Here is a tiny trained network, its code and every weight. The questions are about switching its units off for an input and a class, where a switched-off unit gives its printed mean instead of its output.

import numpy as np


def w(rows, s, z=0):
    codes = np.array(rows[::2]) - 128.0
    scale = np.full(codes.shape[1], s)
    scale[-1] = z or s
    return codes * scale


def f(y):
    return y / 2 * (1 + np.tanh(0.7978845608 * (y + 0.044715 * y**3)))


def log_softmax(a):
    a = a - a.max(-1, keepdims=True)
    return a - np.log(np.exp(a).sum(-1, keepdims=True))


def net(x, mask):
    res = np.array(x, float).reshape(1, 8) / 4 @ E
    y = f(res @ A[0][:, :-1].T + A[0][:, -1])
    res = res + np.where(mask, y, B[0][:, -1]) @ B[0][:, :-1]
    return log_softmax(res[-1] @ U[:, :-1].T + U[:, -1])


A, B = {}, {}
E = w([
[127,128,128,128,129,127],'x0',
[126,128,128,127,130,127],'x1',
[176,166,144,2,133,95],'x2',
[85,204,89,103,114,232],'x3',
[128,128,128,128,129,128],'x4',
[129,128,129,128,125,129],'x5',
[192,120,26,147,211,128],'x6',
[127,127,128,128,128,126],'x7',
],0.0085)
A[0] = w([
[128,138,146,115,121,131,135],'N1',
[146,167,227,23,100,116,141],'N2',
[55,104,183,183,105,146,150],'N3',
[119,127,137,130,128,128,139],'N4',
[40,167,181,91,97,193,126],'N5',
[82,132,151,214,146,136,193],'N6',
[232,151,31,2,170,99,109],'N7',
[124,128,116,151,128,131,138],'N8',
[131,163,209,61,119,116,137],'N9',
[150,113,26,173,146,166,132],'N10',
[84,74,224,125,117,62,145],'N11',
[222,94,96,167,151,79,133],'N12',
[85,130,178,125,100,127,193],'N13',
[39,116,204,212,99,143,163],'N14',
[143,93,16,247,147,147,138],'N15',
[137,130,150,105,119,120,134],'N16',
[33,254,51,94,134,228,186],'N17',
[133,142,167,91,118,118,137],'N18',
[97,116,149,144,127,132,138],'N19',
[134,121,141,119,120,122,135],'N20',
[185,47,185,159,139,41,253],'N21',
[132,161,205,62,117,116,137],'N22',
[144,163,52,123,138,164,107],'N23',
[195,90,101,149,149,94,131],'N24',
],0.011,0.0067)
B[0] = w([
[134,117,124,118,129,127,135],'N1',
[167,84,92,105,190,122,201],'N2',
[101,137,153,125,68,123,199],'N3',
[123,119,130,125,124,127,133],'N4',
[181,65,130,151,81,164,196],'N5',
[69,121,164,148,110,169,197],'N6',
[187,228,153,113,59,67,211],'N7',
[117,124,125,146,130,132,136],'N8',
[152,97,103,110,169,126,176],'N9',
[104,160,102,167,184,133,178],'N10',
[57,160,112,91,157,83,205],'N11',
[187,120,158,158,112,186,177],'N12',
[98,63,130,98,101,106,184],'N13',
[84,142,170,118,47,123,226],'N14',
[116,109,113,175,208,179,206],'N15',
[137,118,115,130,134,101,138],'N16',
[119,139,10,125,85,161,252],'N17',
[143,114,110,122,144,109,149],'N18',
[112,124,136,123,112,130,146],'N19',
[129,121,127,127,130,112,133],'N20',
[116,113,254,136,163,88,248],'N21',
[151,99,102,112,169,123,175],'N22',
[109,174,101,126,143,108,159],'N23',
[171,127,150,150,117,168,163],'N24',
],0.039,0.013)
U = w([
[47,134,197,108,98,84,222],'0',
[131,91,144,80,254,70,135],'1',
[95,112,113,140,21,176,91],'2',
[195,72,50,97,151,152,165],'3',
[142,90,179,195,205,184,220],'4',
[201,177,197,128,80,91,127],'5',
[76,149,50,167,198,176,55],'6',
[141,225,78,103,60,88,2],'7',
],0.0049,0.00091)

Each question gives the input, the list of numbers given to net, and the class t.
The units are the neurons (one row each of A and B). Each row of codes is followed by its name. A weight is (code - 128) times the scale printed after its matrix; where a second scale follows, it is the last column's (A, B and U).
mask holds one flag per neuron, in row order. A switched-off neuron (its flag False) gives its mean, the last column of its row in B, instead of its output. The means were averaged over made-up inputs and are rounded, as every weight is.
A unit's drop is (log p(t) with every unit on - log p(t) with that unit switched off) / (log p(t) with every unit on - log p(t) with every unit switched off).
The circuit of an input: a set's keep is (log p(t) with only the set's units on - log p(t) with every unit switched off) / (log p(t) with every unit on - log p(t) with every unit switched off). Starting from the 12 units with the biggest drops (on a tie, the unit counted first), units are removed one at a time, each time the one whose removal leaves the highest keep (on an exact tie, the one counted first), for as long as the keep stays at least 0.8.
units of the circuit, in order: the units of the circuit, biggest drop first
unit that matters most: the unit with the biggest drop
k most important neurons: the k neurons with the biggest drops, biggest first
drop of u: that unit's drop, to one decimal
input [2,0,5,-7,-7,-2,8,-6], class 5: unit that matters most	N7
input [-1,-3,6,-4,-5,1,1,0], class 5: 2 most important neurons	[N7; N15]
input [-4,1,7,-3,3,0,0,-5], class 1: 2 most important neurons	[N2; N14]
input [2,-2,2,1,-1,7,4,8], class 7: units of the circuit, in order	[N21; N7]
input [8,-6,1,0,-8,-3,7,2], class 5: units of the circuit, in order	[N7; N17]
input [-1,-8,-4,0,-8,7,1,0], class 4: 2 most important neurons	[N17; N15]
input [0,-6,1,1,-8,-5,4,3], class 7: units of the circuit, in order	[N21; N7]
input [-7,1,2,1,3,-1,-1,0], class 3: units of the circuit, in order	[N21; N14]
input [-2,6,-8,-5,4,8,1,3], class 4: 2 most important neurons	[N15; N7]
input [-6,-4,6,-6,7,-6,1,4], class 5: 3 most important neurons	[N7; N15; N12]
input [-2,3,1,2,-5,-5,1,8], class 7: 2 most important neurons	[N15; N2]
input [-2,-7,3,0,-8,-5,-7,1], class 1: 2 most important neurons	[N17; N11]
input [1,7,2,1,-8,6,8,-4], class 7: 2 most important neurons	[N7; N21]
input [-1,8,-2,0,4,5,2,-2], class 4: most important neuron	[N17]
input [5,7,1,-6,0,-3,8,2], class 5: 3 most important neurons	[N7; N2; N6]
input [-6,4,-1,7,-1,-4,7,-8], class 6: drop of N15	0.5
input [3,-1,5,-4,-3,-4,7,8], class 5: drop of N7	0.2
input [-7,-2,3,-5,-1,-5,7,3], class 5: drop of N7	1.9
